Below is a small trained network, with its code and all its weights. Each question gives an input and a target symbol and asks what happens when units are switched off, that is, made to give their printed mean instead of their output.

import numpy as np


def w(rows, s, z=0):
    codes = np.array(rows[::2]) - 128.0
    scale = np.full(codes.shape[1], s)
    scale[-1] = z or s
    return codes * scale


def f(y):
    return np.maximum(y, 0)


def softmax(a):
    e = np.exp(a - a.max(-1, keepdims=True))
    return e / e.sum(-1, keepdims=True)


def log_softmax(a):
    a = a - a.max(-1, keepdims=True)
    return a - np.log(np.exp(a).sum(-1, keepdims=True))


def net(x, mask):
    ids = ['βδεζηθμξφω'.index(c) for c in x.split()]
    T = len(ids)
    res = E[ids] + P[:T]
    r = res
    for j in range(2):
        rows = slice(4 * j, 4 * j + 4)
        q, k, v = (r @ M[0][rows].T for M in (Q, K, V))
        z = softmax(np.where(np.tri(T) > 0, q @ k.T / 4**0.5, -1e9)) @ v
        o = O[0][rows]
        res = res + np.where(mask[j], z, o[:, -1]) @ o[:, :-1]
    y = f(res @ A[0][:, :-1].T + A[0][:, -1])
    res = res + np.where(mask[2:14], y, B[0][:, -1]) @ B[0][:, :-1]
    return log_softmax(res[-1] @ U[:, :-1].T + U[:, -1])


Q, K, V, O, A, B = {}, {}, {}, {}, {}, {}
E = w([
[157,83,131],'β',
[158,90,131],'δ',
[112,110,111],'ε',
[138,122,126],'ζ',
[109,102,124],'η',
[163,151,131],'θ',
[24,117,115],'μ',
[41,140,77],'ξ',
[131,205,120],'φ',
[149,177,5],'ω',
],0.023)
P = w([
[204,12,82],'0',
[193,39,73],'1',
[188,70,46],'2',
[197,126,47],'3',
[204,189,54],'4',
[201,232,70],'5',
[153,254,65],'6',
],0.0045)
Q[0] = w([
[138,163,135],'H0',
[121,74,138],'H0',
[184,146,107],'H0',
[159,148,72],'H0',
[114,119,141],'H1',
[129,179,208],'H1',
[110,132,23],'H1',
[91,133,253],'H1',
],0.018)
K[0] = w([
[157,74,143],'H0',
[47,104,113],'H0',
[161,129,17],'H0',
[171,245,73],'H0',
[117,111,187],'H1',
[145,46,114],'H1',
[159,211,8],'H1',
[183,7,195],'H1',
],0.012)
V[0] = w([
[181,44,98],'H0',
[150,62,113],'H0',
[97,90,185],'H0',
[161,96,89],'H0',
[58,196,234],'H1',
[66,15,114],'H1',
[156,58,169],'H1',
[246,159,174],'H1',
],0.014)
O[0] = w([
[89,128,208,148],'H0',
[76,147,184,134],'H0',
[88,240,140,61],'H0',
[94,68,163,165],'H0',
[97,255,50,5],'H1',
[1,131,179,100],'H1',
[121,189,217,58],'H1',
[238,145,175,98],'H1',
],0.0084,0.019)
A[0] = w([
[94,87,44,67],'N0',
[54,118,179,109],'N1',
[91,242,43,81],'N2',
[76,151,75,212],'N3',
[21,127,59,142],'N4',
[97,255,205,186],'N5',
[187,168,203,130],'N6',
[85,211,124,254],'N7',
[228,142,150,193],'N8',
[99,74,153,238],'N9',
[88,168,104,193],'N10',
[209,210,96,219],'N11',
],0.012,0.0098)
B[0] = w([
[133,165,213,204],'N0',
[153,5,88,172],'N1',
[48,30,159,143],'N2',
[203,196,159,160],'N3',
[101,168,151,182],'N4',
[236,56,125,137],'N5',
[36,41,223,139],'N6',
[254,152,27,147],'N7',
[41,174,146,197],'N8',
[109,196,53,254],'N9',
[194,145,132,148],'N10',
[167,106,185,153],'N11',
],0.0083,0.03)
U = w([
[119,116,188,1],'β',
[103,128,193,33],'δ',
[23,135,53,94],'ε',
[46,158,172,158],'ζ',
[114,96,61,154],'η',
[51,185,212,189],'θ',
[167,212,2,164],'μ',
[22,241,134,222],'ξ',
[216,171,226,177],'φ',
[187,98,78,17],'ω',
],0.0079,0.0087)

Each question gives the input, a string of symbols that net reads in full, and the target symbol t.
The units are the heads (4 rows each of Q, K, V and O) and the neurons (one row each of A and B). Each row of codes is followed by its name. A weight is (code - 128) times the scale printed after its matrix; where a second scale follows, it is the last column's (O, A, B and U).
mask holds one flag per unit, heads first, then neurons. A switched-off unit (its flag False) gives its mean, the last column of its rows in O or B, instead of its output. The means were averaged over made-up inputs and are rounded, as every weight is.
A unit's drop is (log p(t) with every unit on - log p(t) with that unit switched off) / (log p(t) with every unit on - log p(t) with every unit switched off).
The circuit of an input: a set's keep is (log p(t) with only the set's units on - log p(t) with every unit switched off) / (log p(t) with every unit on - log p(t) with every unit switched off). Starting from the 12 units with the biggest drops (on a tie, the unit counted first), units are removed one at a time, each time the one whose removal leaves the highest keep (on an exact tie, the one counted first), for as long as the keep stays at least 0.8.
circuit, biggest first: the units of the circuit, biggest drop first
most important unit: the unit with the biggest drop
k most important neurons: the k neurons with the biggest drops, biggest first
which heads matter: for each layer, one digit per head in row order, 1 if its drop is at least 0.15 and else 0, layers parted by /
drop when u is switched off: that unit's drop, to one decimal
input μ ξ μ θ μ ζ δ, target μ: circuit, biggest first : (H0, N8, N7, H1)
input μ μ ε ζ μ φ ζ, target φ: circuit, biggest first : (H1, N9, N11)
input ξ δ β ε δ, target ε: which heads matter : 01
input η ζ ζ μ φ, target φ: most important unit : N11
input ζ β φ, target φ: which heads matter : 01
input ε β ε η μ φ μ, target φ: 3 most important neurons : (N9, N11, N3)
input ε ε ε φ ξ ξ μ, target ξ: 4 most important neurons : (N4, N2, N1, N0)
input η θ θ ξ ζ μ η, target μ: circuit, biggest first : (H0, N8, H1, N7)
input ζ η φ θ β, target φ: 2 most important neurons : (N9, N11)
input θ μ θ, target μ: circuit, biggest first : (N0, N8, H1)
input ξ ε ε ε μ, target μ: 2 most important neurons : (N7, N1)
input θ μ η β, target μ: 2 most important neurons : (N7, N8)
input θ θ η μ, target μ: circuit, biggest first : (H0, H1, N8, N7)
input μ θ μ θ θ, target μ: most important unit : N0
input μ μ δ μ μ ζ ξ, target ξ: 2 most important neurons : (N4, N2)
input ζ δ β δ δ δ θ, target θ: circuit, biggest first : (H1, N6, N8)
input φ ε ζ η η ξ η, target ξ: 2 most important neurons : (N1, N4)
input ε ζ φ ω η ε θ, target η: which heads matter : 10
input ε ξ μ ξ μ, target ξ: 3 most important neurons : (N4, N2, N0)
input μ η ξ μ ζ, target ξ: 2 most important neurons : (N4, N0)
input ζ θ ε ξ θ, target ξ: 2 most important neurons : (N1, N7)
input μ μ μ ξ β δ, target ξ: circuit, biggest first : (H1)
input μ ε β, target μ: 2 most important neurons : (N7, N1)
input ε ξ θ ζ φ δ η, target φ: 3 most important neurons : (N9, N11, N1)
input μ ξ η β, target ξ: drop when N7 is switched off : 0.0
input η ξ μ θ, target ξ: drop when N4 is switched off : 0.4
input ω μ η θ, target η: drop when N0 is switched off : 0.3
input ξ η θ ζ ξ ζ ζ, target ξ: drop when N7 is switched off : 0.0
